Here is a tiny trained network, its code and every weight. The questions are about switching its units off for an input and a class, where a switched-off unit gives its printed mean instead of its output.

import numpy as np


def w(rows, s, z=0):
    codes = np.array(rows[::2]) - 128.0
    scale = np.full(codes.shape[1], s)
    scale[-1] = z or s
    return codes * scale


def f(y):
    return y / 2 * (1 + np.tanh(0.7978845608 * (y + 0.044715 * y**3)))


def log_softmax(a):
    a = a - a.max(-1, keepdims=True)
    return a - np.log(np.exp(a).sum(-1, keepdims=True))


def net(x, mask):
    res = np.array(x, float).reshape(1, 6) / 4 @ E
    y = f(res @ A[0][:, :-1].T + A[0][:, -1])
    res = res + np.where(mask, y, B[0][:, -1]) @ B[0][:, :-1]
    return log_softmax(res[-1] @ U[:, :-1].T + U[:, -1])


A, B = {}, {}
E = w([
[254,41,76],'x0',
[70,28,198],'x1',
[118,114,136],'x2',
[134,131,132],'x3',
[125,131,122],'x4',
[124,127,127],'x5',
],0.0078)
A[0] = w([
[172,218,69,62],'n0',
[104,158,154,73],'n1',
[99,168,165,104],'n2',
[134,185,224,53],'n3',
[70,158,122,52],'n4',
[119,61,233,138],'n5',
[56,135,122,50],'n6',
[154,116,140,47],'n7',
[182,79,141,55],'n8',
[192,143,126,58],'n9',
[40,82,160,214],'n10',
[51,67,119,216],'n11',
[169,149,212,204],'n12',
[89,158,147,72],'n13',
[142,177,152,188],'n14',
[161,77,114,63],'n15',
[84,47,146,102],'n16',
[163,149,55,85],'n17',
[159,119,118,160],'n18',
[116,89,136,233],'n19',
[245,33,123,85],'n20',
[139,50,54,63],'n21',
[123,147,141,228],'n22',
[113,126,80,255],'n23',
[60,161,138,38],'n24',
[163,205,144,150],'n25',
],0.012,0.0054)
B[0] = w([
[92,154,84,199],'n0',
[27,2,122,136],'n1',
[89,41,164,158],'n2',
[38,69,65,145],'n3',
[84,46,95,146],'n4',
[111,231,46,224],'n5',
[83,98,90,150],'n6',
[70,80,55,116],'n7',
[56,129,88,157],'n8',
[56,102,98,146],'n9',
[168,158,125,250],'n10',
[227,213,119,225],'n11',
[191,115,124,167],'n12',
[28,89,146,145],'n13',
[149,130,184,168],'n14',
[14,142,56,152],'n15',
[114,175,25,189],'n16',
[51,100,147,173],'n17',
[134,85,173,159],'n18',
[216,216,140,199],'n19',
[73,59,192,255],'n20',
[3,164,147,170],'n21',
[227,42,176,182],'n22',
[183,188,227,200],'n23',
[93,64,95,159],'n24',
[151,172,107,176],'n25',
],0.0047,0.0074)
U = w([
[21,9,109,3],'0',
[172,114,152,255],'1',
[152,154,28,105],'2',
[171,97,141,159],'3',
[169,111,99,126],'4',
[165,94,160,93],'5',
],0.011,0.0035)

Each question gives the input, the list of numbers given to net, and the class t.
The units are the neurons (one row each of A and B). Each row of codes is followed by its name. A weight is (code - 128) times the scale printed after its matrix; where a second scale follows, it is the last column's (A, B and U).
mask holds one flag per neuron, in row order. A switched-off neuron (its flag False) gives its mean, the last column of its row in B, instead of its output. The means were averaged over made-up inputs and are rounded, as every weight is.
A unit's drop is (log p(t) with every unit on - log p(t) with that unit switched off) / (log p(t) with every unit on - log p(t) with every unit switched off).
The circuit of an input: a set's keep is (log p(t) with only the set's units on - log p(t) with every unit switched off) / (log p(t) with every unit on - log p(t) with every unit switched off). Starting from the 12 units with the biggest drops (on a tie, the unit counted first), units are removed one at a time, each time the one whose removal leaves the highest keep (on an exact tie, the one counted first), for as long as the keep stays at least 0.8.
circuit, biggest first: the units of the circuit, biggest drop first
top k neurons: the k neurons with the biggest drops, biggest first
drop of u: that unit's drop, to one decimal
input [6,0,2,5,6,-4], class 0: top neuron	[n20]
input [6,8,6,2,7,0], class 2: top 4 neurons	[n5; n16; n11; n19]
input [-1,8,-8,3,-6,-3], class 2: circuit, biggest first	[n5; n16; n20]
input [8,2,2,-2,5,-5], class 0: circuit, biggest first	[n20; n21]
input [-4,5,-1,1,3,3], class 2: circuit, biggest first	[n5; n20; n11]
input [-1,6,-1,-1,0,5], class 2: circuit, biggest first	[n5; n16; n20]
input [5,6,1,-6,-5,-1], class 2: circuit, biggest first	[n5; n16]
input [7,8,-7,-8,-4,3], class 2: top 4 neurons	[n5; n16; n19; n11]
input [5,7,-3,0,-5,-6], class 2: drop of n16	0.3
input [-3,8,6,5,5,-3], class 2: drop of n25	0.0
input [8,-3,2,-7,7,-3], class 0: drop of n20	0.1
input [-5,8,0,-8,8,0], class 2: drop of n11	0.2
